Below are the code and all the weights of a small trained network. Each question names an input and a class and asks about switching units off, where a switched-off unit gives its printed mean instead of its output.

import numpy as np


def w(rows, s, z=0):
    codes = np.array(rows[::2]) - 128.0
    scale = np.full(codes.shape[1], s)
    scale[-1] = z or s
    return codes * scale


def f(y):
    return np.maximum(y, 0)


def log_softmax(a):
    a = a - a.max(-1, keepdims=True)
    return a - np.log(np.exp(a).sum(-1, keepdims=True))


def net(x, mask):
    res = np.array(x, float).reshape(1, 4) / 4 @ E
    y = f(res @ A[0][:, :-1].T + A[0][:, -1])
    res = res + np.where(mask, y, B[0][:, -1]) @ B[0][:, :-1]
    return log_softmax(res[-1] @ U[:, :-1].T + U[:, -1])


A, B = {}, {}
E = w([
[128,126,128],'x0',
[175,5,136],'x1',
[131,164,14],'x2',
[28,79,107],'x3',
],0.013)
A[0] = w([
[134,83,200,83],'n0',
[124,220,121,75],'n1',
[218,159,54,101],'n2',
[155,93,62,102],'n3',
[55,203,183,63],'n4',
[27,90,131,49],'n5',
[47,134,128,182],'n6',
[121,41,118,173],'n7',
[177,20,128,1],'n8',
[193,186,128,162],'n9',
[110,131,247,21],'n10',
[143,71,135,185],'n11',
[53,77,9,142],'n12',
],0.014,0.0073)
B[0] = w([
[76,88,70,224],'n0',
[109,118,76,240],'n1',
[138,21,136,218],'n2',
[61,117,20,169],'n3',
[203,152,20,239],'n4',
[191,100,106,203],'n5',
[220,70,153,224],'n6',
[182,178,122,226],'n7',
[152,175,64,217],'n8',
[174,71,162,240],'n9',
[88,1,78,240],'n10',
[152,188,130,210],'n11',
[139,74,182,253],'n12',
],0.0096,0.011)
U = w([
[196,182,47,74],'0',
[79,59,104,125],'1',
[195,123,158,251],'2',
[248,91,202,41],'3',
[157,138,182,233],'4',
[26,217,213,39],'5',
[11,246,137,57],'6',
],0.014)

Each question gives the input, the list of numbers given to net, and the class t.
The units are the neurons (one row each of A and B). Each row of codes is followed by its name. A weight is (code - 128) times the scale printed after its matrix; where a second scale follows, it is the last column's (A, B and U).
mask holds one flag per neuron, in row order. A switched-off neuron (its flag False) gives its mean, the last column of its row in B, instead of its output. The means were averaged over made-up inputs and are rounded, as every weight is.
A unit's drop is (log p(t) with every unit on - log p(t) with that unit switched off) / (log p(t) with every unit on - log p(t) with every unit switched off).
The circuit of an input: a set's keep is (log p(t) with only the set's units on - log p(t) with every unit switched off) / (log p(t) with every unit on - log p(t) with every unit switched off). Starting from the 12 units with the biggest drops (on a tie, the unit counted first), units are removed one at a time, each time the one whose removal leaves the highest keep (on an exact tie, the one counted first), for as long as the keep stays at least 0.8.
circuit, biggest first: the units of the circuit, biggest drop first
unit that matters most: the unit with the biggest drop
top k neurons: the k neurons with the biggest drops, biggest first
drop of u: that unit's drop, to one decimal
input [-3,-4,-4,1], class 0: top 2 neurons -> (n4, n12)
input [2,-6,1,8], class 3: circuit, biggest first -> (n6, n12)
input [-4,-4,5,-7], class 3: top 2 neurons -> (n9, n2)
input [8,0,3,4], class 2: unit that matters most -> n10
input [6,6,2,-4], class 0: top 3 neurons -> (n8, n3, n12)
input [4,5,3,6], class 3: circuit, biggest first -> (n12, n7)
input [8,3,-5,-7], class 2: circuit, biggest first -> (n6, n0)
input [-1,5,8,-5], class 1: top 2 neurons -> (n3, n2)
input [-1,-7,8,0], class 1: circuit, biggest first -> (n2, n12)
input [-2,0,6,-7], class 3: top 3 neurons -> (n9, n2, n10)
input [2,-6,-6,-1], class 0: top 2 neurons -> (n4, n12)
input [-8,-5,-4,5], class 2: top 2 neurons -> (n6, n8)
input [8,3,5,5], class 2: circuit, biggest first -> (n12, n10, n7)
input [-6,3,-3,6], class 2: unit that matters most -> n9
input [4,1,7,8], class 3: circuit, biggest first -> (n12, n6)
input [-3,7,-7,2], class 0: top 2 neurons -> (n8, n7)
input [2,-2,-3,6], class 3: circuit, biggest first -> (n6, n5)
input [-1,3,-2,1], class 4: top 2 neurons -> (n4, n1)
input [-1,1,6,7], class 3: circuit, biggest first -> (n12, n6)
input [8,1,7,-7], class 2: unit that matters most -> n10
input [2,-3,-5,-1], class 1: top 3 neurons -> (n10, n7, n11)
input [-3,6,-6,-2], class 0: top 3 neurons -> (n8, n7, n11)
input [2,4,-3,-1], class 0: top 2 neurons -> (n8, n12)
input [-1,6,8,0], class 1: top 3 neurons -> (n3, n2, n12)
input [-3,-7,-5,7], class 0: top 2 neurons -> (n4, n9)
input [8,-3,6,0], class 2: top 3 neurons -> (n10, n0, n12)
input [-1,-2,7,-8], class 3: circuit, biggest first -> (n2)
input [1,3,0,2], class 4: drop of n0 -> 0.0
input [1,1,8,-4], class 1: drop of n2 -> 0.1
